Below is a small trained network, with its code and all its weights. Each question gives an input and a class and asks what happens when units are switched off, that is, made to give their printed mean instead of their output.

import numpy as np


def w(rows, s, z=0):
    codes = np.array(rows[::2]) - 128.0
    scale = np.full(codes.shape[1], s)
    scale[-1] = z or s
    return codes * scale


def f(y):
    return y / 2 * (1 + np.tanh(0.7978845608 * (y + 0.044715 * y**3)))


def log_softmax(a):
    a = a - a.max(-1, keepdims=True)
    return a - np.log(np.exp(a).sum(-1, keepdims=True))


def net(x, mask):
    res = np.array(x, float).reshape(1, 7) / 4 @ E
    y = f(res @ A[0][:, :-1].T + A[0][:, -1])
    res = res + np.where(mask, y, B[0][:, -1]) @ B[0][:, :-1]
    return log_softmax(res[-1] @ U[:, :-1].T + U[:, -1])


A, B = {}, {}
E = w([
[116,163,174],'x0',
[43,92,134],'x1',
[238,159,114],'x2',
[126,186,127],'x3',
[40,166,166],'x4',
[49,184,2],'x5',
[153,232,146],'x6',
],0.0076)
A[0] = w([
[4,233,115,223],'n1',
[25,71,139,107],'n2',
[29,108,159,127],'n3',
[142,75,46,212],'n4',
[129,197,36,149],'n5',
[149,131,17,168],'n6',
[71,114,211,255],'n7',
[121,94,113,201],'n8',
[184,227,223,232],'n9',
[71,153,225,237],'n10',
],0.011,0.0055)
B[0] = w([
[167,68,101,253],'n1',
[226,146,136,202],'n2',
[184,121,127,198],'n3',
[45,86,78,174],'n4',
[66,112,95,178],'n5',
[10,103,81,173],'n6',
[143,72,88,211],'n7',
[99,74,109,156],'n8',
[207,144,37,218],'n9',
[158,54,97,208],'n10',
],0.011,0.013)
U = w([
[167,175,98,255],'0',
[164,59,160,208],'1',
[151,153,114,46],'2',
[55,2,150,120],'3',
[90,194,212,30],'4',
[99,241,200,41],'5',
[224,203,184,32],'6',
],0.011,0.0056)

Each question gives the input, the list of numbers given to net, and the class t.
The units are the neurons (one row each of A and B). Each row of codes is followed by its name. A weight is (code - 128) times the scale printed after its matrix; where a second scale follows, it is the last column's (A, B and U).
mask holds one flag per neuron, in row order. A switched-off neuron (its flag False) gives its mean, the last column of its row in B, instead of its output. The means were averaged over made-up inputs and are rounded, as every weight is.
A unit's drop is (log p(t) with every unit on - log p(t) with that unit switched off) / (log p(t) with every unit on - log p(t) with every unit switched off).
The circuit of an input: a set's keep is (log p(t) with only the set's units on - log p(t) with every unit switched off) / (log p(t) with every unit on - log p(t) with every unit switched off). Starting from all 10 units, units are removed one at a time, each time the one whose removal leaves the highest keep (on an exact tie, the one counted first), for as long as the keep stays at least 0.8.
units of the circuit, in order: the units of the circuit, biggest drop first
k most important neurons: the k neurons with the biggest drops, biggest first
drop when u is switched off: that unit's drop, to one decimal
input [-6,5,-7,4,2,0,-8], class 1: units of the circuit, in order	[n2]
input [-7,-3,0,5,-1,-7,8], class 6: units of the circuit, in order	[n6, n4]
input [6,-8,-1,-3,-3,-3,-2], class 0: 2 most important neurons	[n9, n2]
input [-3,-3,-1,5,1,-4,8], class 6: 2 most important neurons	[n6, n4]
input [-7,-5,7,-1,7,-7,-1], class 0: 2 most important neurons	[n9, n2]
input [3,1,7,-2,5,-4,-1], class 0: 2 most important neurons	[n9, n1]
input [-8,-8,2,8,-5,-8,6], class 6: units of the circuit, in order	[n4, n7]
input [-5,-4,4,7,1,4,-1], class 3: units of the circuit, in order	[n6, n5]
input [-8,2,2,-5,-6,-1,7], class 3: units of the circuit, in order	[n2, n6]
input [-8,-1,-2,6,-1,1,6], class 3: 4 most important neurons	[n2, n5, n6, n3]
input [1,-1,1,4,2,-6,2], class 0: 3 most important neurons	[n9, n1, n2]
input [4,5,-4,8,1,5,-6], class 1: 2 most important neurons	[n2, n3]
input [0,-6,0,-1,8,-5,4], class 0: 2 most important neurons	[n9, n1]
input [-2,1,-6,-7,0,1,-2], class 1: 4 most important neurons	[n2, n6, n5, n3]
input [-1,6,-2,4,4,4,-8], class 1: 2 most important neurons	[n2, n3]
input [-8,0,3,-2,-4,-6,-8], class 3: most important neuron	[n4]
input [8,2,-2,5,7,4,-7], class 1: drop when n9 is switched off	0.0
input [-3,5,-6,7,5,3,4], class 1: drop when n4 is switched off	0.1
input [-2,3,-5,5,7,-3,-3], class 1: drop when n2 is switched off	0.3
